Each row has a hidden stage along a path, written after it and counted from one end. A new block has a new path.
[-276 -123  -30  150  158   -2 -166 -265   39   -6 -109   72   68 -100
   80   75  140  242  103 -221  173  -70   41  304  181  -49 -247  -10
   90  -31 -227  269  143  -28  140    0   17  -93   -7 -211 -279    4
  -75  -48 -118  -73 -251  -99   75   81   59]
30
[-265 -214 -237  197  133   29  -41 -509  -93   76 -112   20  253  -31
  202   35  -50   85  231 -315  207  -69   39  241  321   32 -352   -3
  -61   52  -46  129   92 -129  257 -321 -122 -236   31 -432  -25  -64
  -87  -70   45  -24 -192 -305 -128  199  -25]
44
[ -52 -267  360 -196   65 -305 -415 -220  394   -4   75  156  -94  -14
  149 -300  435   44  -23  146   65   11   79  328  -91  117  260  227
  123  -54 -181  171  346   63 -209  365  -21   83  289   77 -238  -73
  -78   -5   77  -33 -224   -3   64    7   49]
32
[ -99 -134  407 -233   51 -182 -362 -230 -469   57 -159  321   37  134
   47  -32 -150  272   62   57  -98   62  -58 -231   94   33 -288  146
  288 -184   35  406  -25   35 -220  315 -115  -38   20  250 -159  165
 -158  -60 -137  212 -153 -204   98 -304  234]
26
[ -60   -9   66   85  -58  -49  -45  235 -194  -54 -122   69   45 -243
  532  -21  -48   79  194  229 -109   80 -248  -74   13 -205 -179   -1
 -110   19  192  -37   80   42   -8 -110 -205  -34 -133  -52  -54  -51
  106 -145   85 -138 -136  -46  -44  218   49]
23
[-130 -410   67  132  242 -309  -69  -12 -124  -36  130   32   38  256
   51 -171  339   26   12   94  -57 -242   60  -17 -116  220 -333  352
  242  139  280   99   83  -51 -304  -16 -123 -109  118   48  -25  191
  145 -187   85 -147 -211 -135  457 -125   27]
14
[  -8    1 -256  -18  -96   82 -182  197  131 -217 -424   59   20   15
  -55 -336  127  -36 -127  278  -98  -27  257  199  -87  -46  -47  209
   68  294  131  128   75  273   45  102 -129 -223  134 -205 -228  -10
  142 -102  277  -22   71 -115  -89  -31  335]
42
[-207 -232  168   -8  195 -412 -274 -303 -109  335  255   41   13  128
 -221 -219  371  117  -51 -115  139 -146  111 -139  165  274   39  -21
 -100  177 -132  320  311   87   98   42  -32  -11  141  279  -60  -83
  -79  113  112  362 -214 -116 -125  -51  132]
29
[ -44 -175 -189  490  148  288 -106 -232 -133  129   32  -92  198  258
 -142  166 -220 -174  -74 -196  294 -163 -155  -99 -106  270 -599  130
  143  -73 -219  302 -232 -210 -361   75   48 -388 -202   92  244  -21
  521 -342  290 -364 -251 -121  563  -95  193]
17
[ 142 -258   28  463   70  306   -3 -164   38   44 -156  -68  -35  121
  -66  191  -59 -129 -104 -230  198  -26  -77   86 -269  238 -433  145
  148 -115 -370  263 -162   19 -423  322 -169 -178 -222  -20   71 -159
  333 -136  440 -246 -373  140  371  -35  320]
10
[ 293   85  -14 -171 -451  216  103  266 -237  324 -112  115 -117  326
  -59   73 -418 -212 -157   99  -55  109  355 -515  -65   84  796  159
 -170 -380    4 -138  -88  354 -268  143   52   10  114   25    3 -281
  285 -395  189  304  128  368  -78 -130  242]
26
[  35   65  255 -103 -128 -287 -390  -44 -169   82   55  315  -38  124
  -85  -21  -87  -59 -114  183 -135  125 -304 -322  -70  -80  -12 -156
 -128  -72  143  234   51   66  -44  -76   -3  -57  -51  442  297   -6
  -12  199  356   65  -80 -137  -11 -422  438]
30
[ -86  -24  -11  185 -123   84  219  196    9   -7  211 -104 -210 -227
  338  -52  143  -66   74  208   59  -24  -68  -45  -83 -304  -85 -237
 -261  132   61 -122  -68   37   47   52 -211 -115 -116 -175  139  117
  140   30  100 -272 -110  139   30  338  118]
20
[  50 -345 -243  586   26  170  -89 -305  -96   76 -204   94   34  154
 -182  299 -100  109   88 -126  244 -156   80    0  -86  297 -413  396
  168   55 -502  170 -280 -119 -164  219 -231 -212 -209 -187   55 -167
  386 -221  292  -50 -368  -32  272   46  173]
41
[  69 -172  193  133   48  -64 -163  143  -56  138  148  135 -183  426
 -147  -42  -61 -196 -193   69  -39  -54  186 -424  -19   71  316   41
 -130 -259  124 -129  128  108 -176  -83  119  -87 -127  290  397 -276
  227 -266  356  239 -199  247  -56 -157  153]
37
[-251 -214 -222  197  138 -174  247  303  202 -184 -147  -42   17 -133
  149 -169  191  191 -105  309  -59 -261    4  295   25   41 -159   63
   75  293  -22   54  189  239 -239 -105  111  -82  -68   53 -205  187
  253 -213   68 -241  -98  130  404   16   35]
12
[ -11 -224  291  -28  -28  -19 -165   88  128  -36   97  166  -28  368
  -93 -144    0 -183 -368  201 -156  -72  181 -100  -20  253  217   49
  115 -226  171  -52  173   53 -219    5  161 -213   97  371  329   17
  141 -281  333   28  -17  141  169 -232  261]
32
[  10  -71   92  109 -162  180  -60 -449 -349  471  -36   41  179  169
 -108   -6 -161  -26   32  -83  224   87 -136 -251    1  315 -344  -17
 -171  172 -272  436 -195   46  -30  151 -203 -334  120  -68   34  185
  127   95  315   69 -198 -119   43 -298  525]
4
[ 115   66 -551  179 -309  -79  109  -24  -69  294  239  -73  105  262
  -88  152 -276 -343   75 -261  217  -11  137 -408  -86    5  454   75
 -321 -365   37 -252 -165   13 -116 -240  138 -110   39   -9  359 -321
  518 -233  291 -205  139   33  177  -26    9]
16
[-202 -241  168   31  267 -348 -335 -185 -261  101  151  157    6  280
  -97 -167   97  -68  -50   35  -14 -180  -68 -329  137   73 -223  -36
  -11   94  220  193  157  -41  -74 -243    7 -107  -91  333  263   -9
   -9  -65  116  229 -225 -223    3 -148   53]
11
[  47 -115  244  -52  -32 -157 -142   10  -83   40   54   93  -55  116
   60 -113  188   25  -30   94  -45   57  -76  -17 -252   66 -167  155
  110  -39   98  239   39   91 -270  292 -116  -63  139  126  -91  160
   78   21  197 -199 -148  -17  316 -261  338]
27
[ -52 -103  184  134   15  134  230  278  118  -36  395 -100 -361 -155
  486 -122  252  -89   33  365   72  -54    3  182 -153 -382  -18 -163
  -93   96  106  -97   47   35 -172  260 -165  -72  -78 -306   47  199
  111  -83  -57 -361 -181  235  188  422    6]
28
[-172 -162  -77  -52   55 -398 -266 -314  261   60  230  161 -169  238
 -239 -200  211   84 -103  137  199 -248   87  -88  -13   58  139  -24
 -199  126 -174  162   95   10 -130  -59  152  -10   38  229   87   48
  121  -11   79  -57 -199   19  158  -91   83]
20
[-214  -15 -252 -176   -7 -402  -71 -381 -463  -25 -239  239   55   26
   21  -57 -283  305  294 -258   23   51   56 -123  277 -229 -252  -66
   17 -198   58  107  -90  143   74   49  -79 -125  -66   85   55  136
 -193   88 -113  147   60 -356 -212  -91  118]
37
[-156   -9 -121  230 -255   28  -40  202  159 -173 -345  125   47 -202
   96   26   41  113   70   99  -69  102   19  -23    7  -56  -19    8
 -127  -61 -137 -243  -23  115  298  -55   38 -234  -61   60  100  -10
  225 -112  324 -174  -61  101  -51  -51  266]
42
[ -50  -85   27  -53  -90 -140 -131  256 -192   32  -95  257  -31  -10
  426 -184  220  186  196  268 -156   58  187  117   28    9   61  232
  159   55  236 -232  184  301  100  125 -202  -77   58 -203 -233   63
  -32 -313   15   53   17 -102 -135  341   27]
39
[ 184 -257 -306  358  -97   43  -33 -311 -253  -29 -373 -114  120  153
 -150  108 -268 -194   16  -62  179  -77   77 -174 -220  241 -501  353
    2  237 -393  454 -201 -129 -209  182 -296 -148 -141   26   70 -221
  555 -197  299  -22 -225 -104  141  -45  206]
1
[-114   12 -188  218 -310 -103  251   74  -21    7  273  -18 -245 -229
   -4  222  335   22   38  -15   90    8  280  139 -117 -306   -3 -250
  -41  165 -252   79  -52  116  411  199 -140   39  -64 -241  -56  160
   86  234 -136 -186   60   93  136  221  143]
4
[  72 -223  280   37   27  -44 -346   67  139  123  288  306 -105  498
 -115  -79  183  -81 -320  263 -105 -110  267  -61  -86  228  295  170
  162 -125  209   25  177  114 -223  -52   30  -47   60   26  101  -88
   75 -194  268   97 -118  126  198 -167  218]
4
[-215  -16 -466  196   43   47   73 -556 -265  120 -147  172   58  -84
  -45  335 -327  214  209 -308  270 -102  -67  237  340 -282 -350 -200
  -29   96 -275  383 -160   12  161 -233  -74 -100 -203 -506  -91   13
 -171  162 -145   42 -139 -318    8   43   84]
43
[ 212  -63  214  -52  -31  304 -179  164 -162  -67 -171 -272  206  -61
  691 -510 -522 -453 -127  417  -67  217  212 -233  117  -67  -13  -36
 -236  -42  209  160  345    6 -168  135 -365 -164 -190   79  229 -622
  429 -434  296  270   58   40 -745  632  -60]
3
[ 310  123  176 -259 -339  282  152  412 -205  256  118  146 -105  371
  135   96 -341 -428 -332   68 -191  153  135 -168 -172   65  624  -36
  156 -530  345 -129   63  424 -495  131  198  -27   85  131  113  -97
  134 -460  229  -29  258  252  308 -140  261]
23
[  37 -208  319  -16  -84 -488 -513  114  205 -140  193  197   -8  155
  154 -169  271 -217  -94  423 -191    3  -52 -253 -188   48  244  211
 -154    3  248  -26  344 -219   36 -262   -8   73  117  400  291 -243
  263 -107  312  -45 -173  -11    4 -145   35]
29
[ -79 -352 -199   74   87  101  569  -85   17   99  -50  -52 -158  238
    7  113 -126  -19  -50 -300   72 -276  245   65  145   59  330   68
  -20 -282   66 -231  -71  229 -473 -184   72  -35   76 -318   -7   35
  -55 -253   39   21 -157  316  311  -39  -19]
16
[-195 -244  -44   66  126 -166 -179 -223  373  -77   49    1   78  -38
   98 -198  387  145   54 -192  113  -47  263  387   53   19   54  150
   92 -153  -26   31  203   30    7   78  -81  -56  216 -276 -227  -86
  -58   91   82 -167 -124  -44   52   74   35]
6
[-102 -113   66  -26   31 -357 -179  -19  -26  -64  222   51   50  -51
  169   -4  190 -121   71 -163  -78   26  -72   -5   -3 -170   69   -7
   53 -278  312  -26  177  -89   -3 -119  -35   41   99  132  153 -134
  -53   91   92 -144   -3 -202  123  -38  -13]
25
[-293 -206 -337  199  179 -221  -10 -162   45 -240 -116  -34  -49    2
 -108  -25   21   75   95 -307   90 -218  204 -106  203 -250  -93  -49
 -108 -173   57 -118  -42  -69   70 -248   -7  -89 -149  -14  183 -153
   36    6   17    2 -137  -55  -78   83  -81]
14
[-261 -267 -218  190   67 -324  -67 -144  328 -288  -25   52   80 -198
    5   19  219  111   -5   11   -8 -182   76  322  132 -141  -26   53
   74   38  -80   78  127 -116   87 -199   -9   15   28  -64    8  -71
   38  163   32 -148  -72 -118  182  -41  -38]
0
[-129   -8 -413  102 -113   98  -83   45 -147 -332 -778  268  -61   19
 -214   25 -283  241   21  123  -93 -130   97  -53   98 -169 -237  158
   59  126  -90   36 -294  188   25  -26  -70 -276 -143  -91  -85  140
   73 -156  106   87  -57  -96  -62 -181  359]
34
[ 128   66 -629  102 -437 -301   11 -256 -286  327  201  105  224  259
 -129  153 -316  -97  170 -127  165   47  213 -319  -11   96  284  183
 -233 -147  -44  -42 -184  -17  123 -136  -62 -139  148  -76  261 -159
  416  -46  214  -56  266 -231   26  -76  136]
35
[ -12  106 -178  195   31  166  -42  176  -28  -14 -437   17  -88 -231
   15 -109  -71   90  -38   89   39   10 -253   81  -14 -155 -237 -143
 -168  234 -148  206  -21  357 -107  109 -155 -174 -232  -10 -122  -94
   73   81  402   19 -187   10 -157   38  441]
31
[-140  134   -2   51  -49  195 -244  168 -342  100 -354  262   93  -90
  124  -22 -124  183  169 -115  -73  190  -79 -109  167  -99 -182  -23
  165 -248  128 -127  -94  342  111  164  -53 -296 -139  -22  -51   -9
 -104 -149  217   91    7 -208 -160   -5  310]
44
[-121 -167 -214 -252 -123 -412  -37 -322  147 -399 -260  257 -154  148
   40  -83  -19  309   73  -86  -49  -81  335  160   -8 -155   18  104
   18 -237   48  -40   -2   62  -54   -9  -40   50   75  -36 -101  145
 -119  -52 -106 -189   -9    4   24   -8   76]
24
[-276 -176 -256  393  220   -3 -177 -424  -87   34 -141  185   72   37
  146  221 -146  245  312 -311  256 -138 -142    2  275 -118 -387  -31
 -138 -122 -155  -22 -104 -152   98 -403  -60 -176 -303 -316   89 -116
    2 -116   32  -76 -418 -150  -54  179  -55]
8
[-112  -34  -19 -107   30 -239  -62 -201  121 -105  115  140  -64 -129
  175   -4  -18  183   12  -33   33   22  -18  330   88 -319   23 -161
   55 -209    3  234  129   71 -133   85  -30   80  -10  -97  -94    4
 -173  231  -66 -167  -16  -84   96   -1   96]
29
[ -39  -13   73  173  -16  -63 -213  202  -10    5 -133  243 -145 -218
  483   -9  156  157  318  220  -33   92 -293  -14  -37 -304  -37   40
 -181   26   95 -223   24  156   24 -107 -231    8 -201 -259  -77 -106
  -13  -33  186 -104 -329   11 -147  229   75]
1
[ -96 -271  202 -111   74  -95  308  -18  199  -92  108  -75 -153   53
  167  -75   78 -111 -104 -167  -27  -43  100  210   -2  -94  247  -63
   52 -396  128  -88  171  107 -384   99  142  -18  178   45   91   97
  -88  -60   62 -193  -99  246  300 -154   55]
29
[ -88 -257  -81  102   59 -134  225 -438 -279   81   24  126 -113   84
  390  191 -122  421  392 -240  199   11  293  172  148 -174 -246   97
  -19 -174 -165  116   16   21   14   68 -249   86 -127 -577 -258   24
  -96 -108 -304  -23 -305   70  -50  299 -126]
41
[ -36 -251  -81  171  -16   84   31  -64  -16 -153 -262  204 -256  386
 -352  124  -58   72  -68  211   40 -238  168 -126 -174  -91 -137  351
   92  106 -122  193 -323  -43 -302   70   59 -185   45 -225  -26  322
  232 -160    4 -108 -336  172  513 -568  315]
37
[-272 -181 -142 -140  -99 -252 -220 -459 -145  159 -156  329   16  466
 -380 -206 -219  260  -45  104  128 -226  320 -477  282  295   90   64
 -185   31 -209   32 -141   84   20 -122  166 -284   65  281  169  240
  105 -250   14  316  -76  -20 -112 -264  203]
10
[-115 -118  -40 -139   47 -435 -456 -253 -323  117    7  183  135  258
 -113 -218   36  -93   33   43   -3 -101   21 -308  104  149  -71  143
  -23  136  175  223  164  -52   69 -154  -25 -119  124  326  132  -57
   60 -138   86  248  -27 -406 -120 -103   68]
29
[-117  136 -204   71  -68   97 -302  171 -158   -7 -279  235   47 -105
  114  -31   13   85  119   90  -30    9 -153   -2   27 -163 -161   40
  104   42  129  -23 -123  214   30   -7  -94 -198 -100 -138 -151   37
   16 -124  115  -97   -4 -261   34   82  221]
15
[-146  -11 -208  262  -99 -108  404  -30 -455  132  417  -85  -22 -161
  315  245   -2   26  210 -107  101   17   -7   96   45 -295 -414 -292
   -7   73   55  122  -52  -38  232   37 -187 -124 -147 -237  144  272
   83   93 -175 -283   65 -159  210  291   39]
33
[  -2 -184  -65  146  -43 -319 -111    9   58  -47   35   83  -93   62
 -108  -19  242   72   29  261   33 -106    5   -9 -241  -50  -73  307
    5  228 -111  277  -13  -41 -153  131  -80   14  119  -18 -113   95
  282   86   95 -170 -214   -3  378 -319  198]
33
[-131   66  -78  120  -23   86  -24  186  211   80  -35  161  -34 -259
  116  -14  157  187  -83  267   25  -31 -195  451   54 -127   47 -119
   72  188 -153  172  105  316  -79  101   40 -105   -6 -200 -272  134
  -34  103  143 -164  -55   -6  228  -21  305]
34
[-225 -179 -108  144  287 -135   63 -236 -226  -68   84  -17  -52  -49
  422   73   50    7  332 -356  169  -62  -95  220   82 -323 -468  -89
  118 -174  142   36   58  -57 -114  -73  -80  -49 -200 -275   -3   55
  -89 -140 -217 -291 -243 -217  173  328 -231]
11
[ -42 -326  139  173  -11  -53  -91 -193  110 -145 -225  208 -143  107
   32   98   84  116   58  -12    1  -96 -107  -60 -144   86 -192  199
    8 -110 -108  -60 -173  -57 -247    2 -145  -82  -47   -5   82   89
   41  -71  254 -182 -401  119  257 -168  226]
16
[-154    3 -199  195   53  -28  -22   61  103   48  -65   16  -46 -219
  262 -104   96  124  139  -38  139  -49 -214  107   57  -80  -90 -146
 -204    7  -73 -166   54  196  -45  -31  -53 -146 -178    0   15  -78
   81 -101  265 -207 -168   -6  -59  356   97]
24
[ 150  -60   51  -29   -7  546 -226  -72 -109   65 -147 -111  134   41
  480 -361 -505 -193 -178  391   73   12  359  -17  277    8   79    9
 -157   90   51  259  192    0 -109  110 -425 -199 -105 -375  -57 -507
  197 -413  114  383   14   -1 -705  752   11]
27
[-203 -156   72  -56  175 -223   23  -40   -4   32  197  -19  -75  -21
   -4  -98  209  -52    8 -214   26  -64   50  118  110 -199  138  -67
  120 -239  159   41  145   91 -152  112   90  -44  150   38   39   47
 -159  117  -27  -14  -42  -83  181 -148   35]
32
[-295 -208   55  273  257  -29   96  381  -68  -76  -57  -37   26 -263
  342 -112  192   40  120  251  -88 -126 -195  108  158 -191 -211   49
   97  167  181  -91  165   76  -72  -94   20 -169  -96  -53   -3   81
  105 -182   44  -71 -209  -46  196   56  -68]
41
[ -68  -33 -160   89  -32 -228 -301  -84 -524   71  -59  205   27  222
 -174   26   38  -56  155 -112  -16  -66 -138 -426 -114   12 -429  139
  111   49  242   73 -259   -6   -6   -8 -158 -225  -63  202  199  154
  103  -69  162  -45  -52 -415  192 -178  250]
17
[-277 -164 -196  -22   71 -421 -347 -517 -298  165  -18  326   28  313
 -224  -61  -97  206  168 -123  172 -210    9 -398  240  133 -170   23
 -104    5  -88   50 -115  -28   33 -206   56 -171  -89  267  217  104
   -2 -138   -9  192 -164 -302  -51  -75   34]
14
[  48   27  140   14 -299 -109  182  211   52  -42  302  133 -452  -63
  344   34  248   95   49  290  -12   91  121   53 -274 -321   87 -223
 -192   15  -14 -141   19  185   92  247 -170   64 -116 -136   25  227
   55   17    0 -323  -94  315   60  321  195]
28
[  -9  150 -262  167  -75  110 -213   -2 -173   92 -211  249  117  -48
   38    4 -177  194   51  106   15   81 -184  120   55  -99 -297  -33
   32   90   22  192 -124  243   10   35 -177 -263 -146 -199  -59   24
   32   99  328  -77    4 -268  -28  -55  447]
39
[-137 -107 -166    8 -229 -325  -30 -207  316  -81  140   86    1   86
 -235   30  163   97 -112 -173   53  -44  270    3  -47   43  244  -41
  -96 -263 -131  -17   11   10   96  -38  119  -15  158  164  107    9
  116  152  165 -225   61  102  213 -232  213]
17
[-191  -51 -109  -29   12 -302  -67  -45  200 -190  156  -19  108 -129
   58 -114  117   75  -85  -39  -30  -20   77  198   43 -203  -30 -118
   52 -168  137  187  157    0  -27  -30   33    2   67   92   -6  -17
   37  210   42 -266  109 -107  203 -106   99]
17
[ -74  152 -359  111  -68    7 -246  232  140   -9 -132   57  136 -197
   16 -242  113   73 -128  296   28  -71 -132  233  -58   37 -142   -4
   62  299  -35  190   47  288  -89  135  -56 -203  -53   75 -192  -18
  249  -46  315 -230  136 -226  142  157  307]
20
[ -80 -171   65   18 -159  280  372  -46  180  -54 -121 -108  -59  -79
  293 -128  -93   89 -154  221   40  -63  193  196   66   55   -9 -138
 -214  119 -150   88   56  112  -78   47 -135 -166   72 -251 -119  176
   91 -145   94 -134 -111  345   -9  198  243]
23
